Below is a small trained network, with its code and all its weights. Each question gives an input and a class and asks what happens when units are switched off, that is, made to give their printed mean instead of their output.

import numpy as np


def w(rows, s, z=0):
    codes = np.array(rows[::2]) - 128.0
    scale = np.full(codes.shape[1], s)
    scale[-1] = z or s
    return codes * scale


def norm(h):
    return h / np.sqrt((h * h).mean(-1, keepdims=True) + 1e-5)


def f(y):
    return y / 2 * (1 + np.tanh(0.7978845608 * (y + 0.044715 * y**3)))


def log_softmax(a):
    a = a - a.max(-1, keepdims=True)
    return a - np.log(np.exp(a).sum(-1, keepdims=True))


def net(x, mask):
    res = np.array(x, float).reshape(1, 6) / 4 @ E
    u = 0
    for l in range(4):
        y = f(norm(res) @ A[l][:, :-1].T + A[l][:, -1])
        res = res + np.where(mask[u : u + 3], y, B[l][:, -1]) @ B[l][:, :-1]
        u += 3
    return log_softmax(norm(res)[-1] @ U[:, :-1].T + U[:, -1])


A, B = {}, {}
E = w([
[168,254,125,36,206,123,64,81,75,170],'x0',
[223,69,185,149,169,183,139,134,195,189],'x1',
[121,47,137,140,186,68,132,78,244,171],'x2',
[188,74,181,91,141,184,13,94,111,134],'x3',
[231,60,32,122,121,70,119,37,183,126],'x4',
[58,109,42,97,146,199,62,130,146,57],'x5',
],0.0082)
A[0] = w([
[140,144,84,118,106,195,146,194,108,86,3],'L0N1',
[24,126,92,165,87,244,91,236,55,55,5],'L0N2',
[91,171,89,108,75,25,254,140,158,122,70],'L0N3',
],0.0097,0.0027)
B[0] = w([
[98,170,218,54,121,126,223,75,160,88,160],'L0N1',
[45,239,142,69,143,148,254,92,167,19,254],'L0N2',
[109,124,171,195,217,55,208,92,88,170,216],'L0N3',
],0.0081,0.0096)
A[1] = w([
[198,132,80,108,94,143,148,68,125,66,56],'L1N1',
[69,6,90,145,147,107,118,81,227,80,254],'L1N2',
[128,163,185,104,156,169,86,103,99,134,28],'L1N3',
],0.023,0.0012)
B[1] = w([
[71,54,105,84,124,92,117,122,143,163,188],'L1N1',
[215,135,135,4,97,218,196,50,139,192,250],'L1N2',
[120,121,126,126,199,133,82,154,151,130,204],'L1N3',
],0.016)
A[2] = w([
[215,33,129,129,91,127,94,124,146,250,182],'L2N1',
[177,42,221,171,107,127,187,177,219,113,113],'L2N2',
[140,52,165,130,181,115,95,88,112,167,254],'L2N3',
],0.019,0.0025)
B[2] = w([
[248,114,59,124,83,141,148,50,135,111,253],'L2N1',
[128,48,100,145,98,144,101,133,99,176,176],'L2N2',
[182,148,123,77,81,135,169,180,123,141,219],'L2N3',
],0.016,0.017)
A[3] = w([
[125,142,139,253,118,69,173,97,127,146,38],'L3N1',
[77,100,108,116,65,84,19,67,88,34,155],'L3N2',
[93,58,114,92,53,141,127,121,139,62,3],'L3N3',
],0.02,0.0028)
B[3] = w([
[101,123,70,144,140,7,104,106,125,136,247],'L3N1',
[204,135,159,203,113,66,172,123,108,154,166],'L3N2',
[132,123,119,177,205,58,126,198,127,109,254],'L3N3',
],0.012,0.0052)
U = w([
[32,214,178,76,179,177,215,124,136,70,172],'0',
[75,121,111,178,92,173,28,76,126,81,3],'1',
[152,149,129,93,230,159,10,211,145,137,92],'2',
[98,142,144,188,100,167,61,88,147,103,35],'3',
[90,42,131,202,122,165,129,194,108,160,60],'4',
[251,71,62,75,88,158,143,86,116,167,193],'5',
[82,134,89,166,151,14,193,115,75,138,185],'6',
],0.012,0.006)

Each question gives the input, the list of numbers given to net, and the class t.
The units are the neurons (one row each of A and B). Each row of codes is followed by its name. A weight is (code - 128) times the scale printed after its matrix; where a second scale follows, it is the last column's (A, B and U).
mask holds one flag per neuron, layer by layer. A switched-off neuron (its flag False) gives its mean, the last column of its row in B, instead of its output. The means were averaged over made-up inputs and are rounded, as every weight is.
A unit's drop is (log p(t) with every unit on - log p(t) with that unit switched off) / (log p(t) with every unit on - log p(t) with every unit switched off).
The circuit of an input: a set's keep is (log p(t) with only the set's units on - log p(t) with every unit switched off) / (log p(t) with every unit on - log p(t) with every unit switched off). Starting from all 12 units, units are removed one at a time, each time the one whose removal leaves the highest keep (on an exact tie, the one counted first), for as long as the keep stays at least 0.8.
circuit, biggest first: the units of the circuit, biggest drop first
most important unit: the unit with the biggest drop
top k neurons: the k neurons with the biggest drops, biggest first
drop when u is switched off: that unit's drop, to one decimal
input [3,-1,0,3,-3,-7], class 2: circuit, biggest first -> (L1N2, L1N3, L2N1)
input [-6,-6,2,-2,-1,-8], class 6: circuit, biggest first -> (L0N3, L1N2)
input [2,-8,5,0,-8,-5], class 6: circuit, biggest first -> (L1N2)
input [0,-3,7,0,-8,-5], class 4: circuit, biggest first -> (L1N2, L0N2, L2N1)
input [8,1,-8,5,0,-1], class 2: circuit, biggest first -> (L1N2, L1N3)
input [5,-2,7,-5,-1,0], class 6: top 2 neurons -> (L0N3, L1N2)
input [6,4,0,2,-5,-2], class 2: circuit, biggest first -> (L1N2, L1N3)
input [7,-6,-3,6,-2,4], class 2: circuit, biggest first -> (L1N3, L1N2)
input [8,-5,7,-1,-3,-4], class 2: top 3 neurons -> (L1N2, L2N1, L0N2)
input [0,-2,-4,2,5,8], class 6: top 2 neurons -> (L0N2, L1N1)
input [6,0,7,-6,3,-4], class 6: circuit, biggest first -> (L1N2, L2N1)
input [5,-8,-7,3,3,3], class 6: top 2 neurons -> (L1N2, L3N2)
input [1,-3,-3,-8,3,3], class 6: top 2 neurons -> (L1N2, L3N1)
input [7,4,-2,-6,-8,-8], class 0: circuit, biggest first -> (L2N1)
input [-7,-8,-8,-7,-1,3], class 0: top 2 neurons -> (L0N2, L2N1)
input [5,-8,-1,2,-4,-5], class 2: drop when L0N2 is switched off -> 0.1
input [-5,-6,-2,-2,-5,0], class 0: drop when L0N2 is switched off -> 0.6
input [-5,-4,-4,-3,7,-8], class 6: drop when L0N3 is switched off -> 0.8
input [-7,-3,-6,4,-2,3], class 0: drop when L0N2 is switched off -> 0.6
input [-8,-1,2,-1,-6,4], class 0: most important unit -> L0N2
